Below is a small trained network, with its code and all its weights. Each question gives an input and a class and asks what happens when units are switched off, that is, made to give their printed mean instead of their output.

import numpy as np


def w(rows, s, z=0):
    codes = np.array(rows[::2]) - 128.0
    scale = np.full(codes.shape[1], s)
    scale[-1] = z or s
    return codes * scale


def norm(h):
    return h / np.sqrt((h * h).mean(-1, keepdims=True) + 1e-5)


def f(y):
    return y / 2 * (1 + np.tanh(0.7978845608 * (y + 0.044715 * y**3)))


def log_softmax(a):
    a = a - a.max(-1, keepdims=True)
    return a - np.log(np.exp(a).sum(-1, keepdims=True))


def net(x, mask):
    res = np.array(x, float).reshape(1, 8) / 4 @ E
    u = 0
    for l in range(2):
        y = f(norm(res) @ A[l][:, :-1].T + A[l][:, -1])
        res = res + np.where(mask[u : u + 10], y, B[l][:, -1]) @ B[l][:, :-1]
        u += 10
    return log_softmax(norm(res)[-1] @ U[:, :-1].T + U[:, -1])


A, B = {}, {}
E = w([
[234,163,200,174],'x0',
[123,121,128,134],'x1',
[130,130,129,124],'x2',
[125,125,132,131],'x3',
[118,117,127,130],'x4',
[155,18,159,2],'x5',
[38,182,226,96],'x6',
[121,127,128,132],'x7',
],0.0062)
A[0] = w([
[141,53,96,146,139],'L0N0',
[113,254,101,181,174],'L0N1',
[154,74,111,144,185],'L0N2',
[115,54,132,27,138],'L0N3',
[139,208,107,165,102],'L0N4',
[194,94,181,181,127],'L0N5',
[191,170,170,128,146],'L0N6',
[123,93,58,115,103],'L0N7',
[220,118,226,194,130],'L0N8',
[166,32,191,79,2],'L0N9',
],0.0096,0.0035)
B[0] = w([
[122,222,82,67,165],'L0N0',
[146,10,170,183,255],'L0N1',
[119,187,111,62,168],'L0N2',
[138,116,89,226,241],'L0N3',
[154,49,166,141,178],'L0N4',
[30,148,46,61,174],'L0N5',
[31,117,44,106,173],'L0N6',
[81,202,131,113,162],'L0N7',
[3,146,68,68,220],'L0N8',
[186,27,116,144,184],'L0N9',
],0.0069,0.0054)
A[1] = w([
[118,175,23,119,188],'L1N0',
[123,90,232,146,175],'L1N1',
[118,54,238,150,213],'L1N2',
[193,102,95,178,180],'L1N3',
[194,91,128,192,204],'L1N4',
[121,189,131,220,16],'L1N5',
[215,59,125,2,34],'L1N6',
[167,68,129,44,2],'L1N7',
[101,73,160,95,86],'L1N8',
[7,100,208,102,181],'L1N9',
],0.0082,0.0028)
B[1] = w([
[88,204,129,65,227],'L1N0',
[227,188,84,80,187],'L1N1',
[199,130,104,36,234],'L1N2',
[185,161,137,68,169],'L1N3',
[180,135,127,48,179],'L1N4',
[140,89,157,199,126],'L1N5',
[170,19,255,203,159],'L1N6',
[135,62,174,205,133],'L1N7',
[136,161,151,193,155],'L1N8',
[117,151,83,96,254],'L1N9',
],0.0066,0.0056)
U = w([
[182,1,173,251,188],'0',
[140,152,123,93,232],'1',
[59,166,109,123,5],'2',
[143,202,139,67,46],'3',
],0.0098,0.0027)

Each question gives the input, the list of numbers given to net, and the class t.
The units are the neurons (one row each of A and B). Each row of codes is followed by its name. A weight is (code - 128) times the scale printed after its matrix; where a second scale follows, it is the last column's (A, B and U).
mask holds one flag per neuron, layer by layer. A switched-off neuron (its flag False) gives its mean, the last column of its row in B, instead of its output. The means were averaged over made-up inputs and are rounded, as every weight is.
A unit's drop is (log p(t) with every unit on - log p(t) with that unit switched off) / (log p(t) with every unit on - log p(t) with every unit switched off).
The circuit of an input: a set's keep is (log p(t) with only the set's units on - log p(t) with every unit switched off) / (log p(t) with every unit on - log p(t) with every unit switched off). Starting from the 12 units with the biggest drops (on a tie, the unit counted first), units are removed one at a time, each time the one whose removal leaves the highest keep (on an exact tie, the one counted first), for as long as the keep stays at least 0.8.
circuit, biggest first: the units of the circuit, biggest drop first
most important unit: the unit with the biggest drop
k most important neurons: the k neurons with the biggest drops, biggest first
k most important neurons of layer l: the k neurons of layer l with the biggest drops, biggest first
drop of u: that unit's drop, to one decimal
input [4,-6,1,-8,-4,-6,0,-2], class 0: circuit, biggest first	(L0N1)
input [1,1,8,0,2,-8,7,4], class 0: 2 most important neurons of layer 1	(L1N0, L1N5)
input [0,-4,2,-4,-2,5,3,-6], class 0: circuit, biggest first	(L0N9, L1N6)
input [6,-4,-7,-8,4,1,6,-4], class 2: circuit, biggest first	(L0N8, L0N6)
input [6,2,7,3,-2,-8,6,2], class 0: 2 most important neurons of layer 0	(L0N1, L0N4)
input [7,-5,-1,4,-2,4,6,2], class 2: 2 most important neurons	(L0N8, L0N6)
input [4,4,5,5,2,-6,-2,8], class 0: 2 most important neurons	(L0N1, L1N0)
input [8,3,0,4,2,5,-3,-6], class 2: 2 most important neurons	(L0N8, L0N5)
input [-2,0,-1,-1,4,-4,-6,2], class 3: 3 most important neurons	(L0N3, L0N8, L1N3)
input [6,5,-5,1,-7,-8,6,-2], class 0: 4 most important neurons	(L0N1, L1N0, L1N5, L0N4)
input [7,-4,-8,8,6,-4,-6,-7], class 2: drop of L0N8	0.4
input [0,-7,0,7,3,-4,-1,0], class 0: drop of L0N1	0.4
input [-5,-8,-6,8,-3,-5,2,-8], class 0: drop of L1N2	-0.2
input [6,4,-8,3,-5,-1,-8,8], class 3: most important unit	L1N0
